Below are the code and all the weights of a small trained network. Each question names an input and a target symbol and asks about switching units off, where a switched-off unit gives its printed mean instead of its output.

import numpy as np


def w(rows, s, z=0):
    codes = np.array(rows[::2]) - 128.0
    scale = np.full(codes.shape[1], s)
    scale[-1] = z or s
    return codes * scale


def norm(h):
    return h / np.sqrt((h * h).mean(-1, keepdims=True) + 1e-5)


def f(y):
    return y / 2 * (1 + np.tanh(0.7978845608 * (y + 0.044715 * y**3)))


def softmax(a):
    e = np.exp(a - a.max(-1, keepdims=True))
    return e / e.sum(-1, keepdims=True)


def log_softmax(a):
    a = a - a.max(-1, keepdims=True)
    return a - np.log(np.exp(a).sum(-1, keepdims=True))


def net(x, mask):
    ids = ['ΔΦΩβγεζλμξπτψ'.index(c) for c in x.split()]
    T = len(ids)
    res = E[ids] + P[:T]
    r = norm(res)
    for j in range(2):
        rows = slice(4 * j, 4 * j + 4)
        q, k, v = (r @ M[0][rows].T for M in (Q, K, V))
        z = softmax(np.where(np.tri(T) > 0, q @ k.T / 4**0.5, -1e9)) @ v
        o = O[0][rows]
        res = res + np.where(mask[j], z, o[:, -1]) @ o[:, :-1]
    y = f(norm(res) @ A[0][:, :-1].T + A[0][:, -1])
    res = res + np.where(mask[2:14], y, B[0][:, -1]) @ B[0][:, :-1]
    return log_softmax(norm(res)[-1] @ U[:, :-1].T + U[:, -1])


Q, K, V, O, A, B = {}, {}, {}, {}, {}, {}
E = w([
[123,155,170],'Δ',
[114,168,162],'Φ',
[145,92,71],'Ω',
[108,174,138],'β',
[147,92,72],'γ',
[161,79,102],'ε',
[150,82,80],'ζ',
[138,104,72],'λ',
[92,196,254],'μ',
[121,159,169],'ξ',
[144,101,72],'π',
[116,163,165],'τ',
[116,139,93],'ψ',
],0.0062)
P = w([
[94,125,121],'0',
[142,104,165],'1',
[113,169,91],'2',
[80,60,194],'3',
[188,231,62],'4',
[6,35,178],'5',
[226,187,128],'6',
[26,122,107],'7',
[201,96,253],'8',
],0.0046)
Q[0] = w([
[105,142,121],'H1',
[124,142,170],'H1',
[117,117,123],'H1',
[154,96,137],'H1',
[145,164,118],'H2',
[99,114,102],'H2',
[139,171,80],'H2',
[254,154,156],'H2',
],0.016)
K[0] = w([
[116,154,109],'H1',
[108,146,166],'H1',
[107,123,114],'H1',
[128,78,135],'H1',
[117,84,155],'H2',
[164,147,142],'H2',
[137,69,199],'H2',
[2,80,126],'H2',
],0.013)
V[0] = w([
[89,63,115],'H1',
[112,227,142],'H1',
[38,115,180],'H1',
[14,2,144],'H1',
[154,86,254],'H2',
[193,57,183],'H2',
[142,31,61],'H2',
[169,48,46],'H2',
],0.0058)
O[0] = w([
[97,139,154,194],'H1',
[193,54,129,69],'H1',
[92,73,116,149],'H1',
[31,137,164,250],'H1',
[1,82,231,21],'H2',
[62,22,148,69],'H2',
[177,79,115,219],'H2',
[177,15,78,206],'H2',
],0.0059,0.0016)
A[0] = w([
[85,254,65,13],'N1',
[143,127,135,90],'N2',
[9,151,213,64],'N3',
[94,242,89,46],'N4',
[166,217,183,134],'N5',
[69,71,83,127],'N6',
[74,123,80,73],'N7',
[127,40,125,142],'N8',
[98,121,97,105],'N9',
[107,8,147,156],'N10',
[53,101,48,120],'N11',
[74,76,199,253],'N12',
],0.0057,0.003)
B[0] = w([
[175,138,208,166],'N1',
[135,137,133,103],'N2',
[91,91,1,196],'N3',
[162,125,179,166],'N4',
[140,110,178,207],'N5',
[166,118,192,176],'N6',
[199,102,152,111],'N7',
[132,108,164,208],'N8',
[149,142,153,121],'N9',
[145,133,229,239],'N10',
[153,142,183,182],'N11',
[42,126,162,252],'N12',
],0.0058,0.0019)
U = w([
[167,113,97,162],'Δ',
[75,174,136,96],'Φ',
[92,10,201,166],'Ω',
[40,131,137,140],'β',
[102,134,117,3],'γ',
[165,83,97,121],'ε',
[90,181,135,74],'ζ',
[158,240,160,183],'λ',
[160,85,90,94],'μ',
[147,64,141,101],'ξ',
[70,129,164,173],'π',
[168,129,77,107],'τ',
[200,219,68,104],'ψ',
],0.013,0.0054)

Each question gives the input, a string of symbols that net reads in full, and the target symbol t.
The units are the heads (4 rows each of Q, K, V and O) and the neurons (one row each of A and B). Each row of codes is followed by its name. A weight is (code - 128) times the scale printed after its matrix; where a second scale follows, it is the last column's (O, A, B and U).
mask holds one flag per unit, heads first, then neurons. A switched-off unit (its flag False) gives its mean, the last column of its rows in O or B, instead of its output. The means were averaged over made-up inputs and are rounded, as every weight is.
A unit's drop is (log p(t) with every unit on - log p(t) with that unit switched off) / (log p(t) with every unit on - log p(t) with every unit switched off).
The circuit of an input: a set's keep is (log p(t) with only the set's units on - log p(t) with every unit switched off) / (log p(t) with every unit on - log p(t) with every unit switched off). Starting from the 12 units with the biggest drops (on a tie, the unit counted first), units are removed one at a time, each time the one whose removal leaves the highest keep (on an exact tie, the one counted first), for as long as the keep stays at least 0.8.
circuit, biggest first: the units of the circuit, biggest drop first
k most important neurons: the k neurons with the biggest drops, biggest first
which heads matter: for each layer, one digit per head in row order, 1 if its drop is at least 0.15 and else 0, layers parted by /
drop when u is switched off: that unit's drop, to one decimal
input ε ψ Δ β π, target λ: circuit, biggest first : [H2, N1]
input Δ λ ε γ ε λ ε Δ λ, target β: which heads matter : 11
input π ε λ, target Ω: which heads matter : 01
input Ω Ω ψ ε, target ψ: circuit, biggest first : [H2]
input λ Ω ψ β ε, target λ: circuit, biggest first : [H2, H1]
input ε β ε, target λ: which heads matter : 10
input ξ ψ ζ, target ψ: 2 most important neurons : [N10, N12]
input π ζ μ ε Ω ψ ψ β Ω, target λ: which heads matter : 11
input Δ Δ β, target β: circuit, biggest first : [H2, N3]
input ζ γ ε γ γ Ω ζ β π, target λ: circuit, biggest first : [H2, H1]
input τ ψ ε, target ψ: 2 most important neurons : [N10, N12]
input ζ ε λ, target Ω: drop when H2 is switched off : 1.2
input ε λ ε Δ γ, target β: drop when H2 is switched off : 1.1
input π β ψ μ, target λ: drop when N3 is switched off : 0.1
input ε ε ζ, target Ω: drop when H2 is switched off : 1.4
input Ω ε β Ω, target λ: circuit, biggest first : [H2]
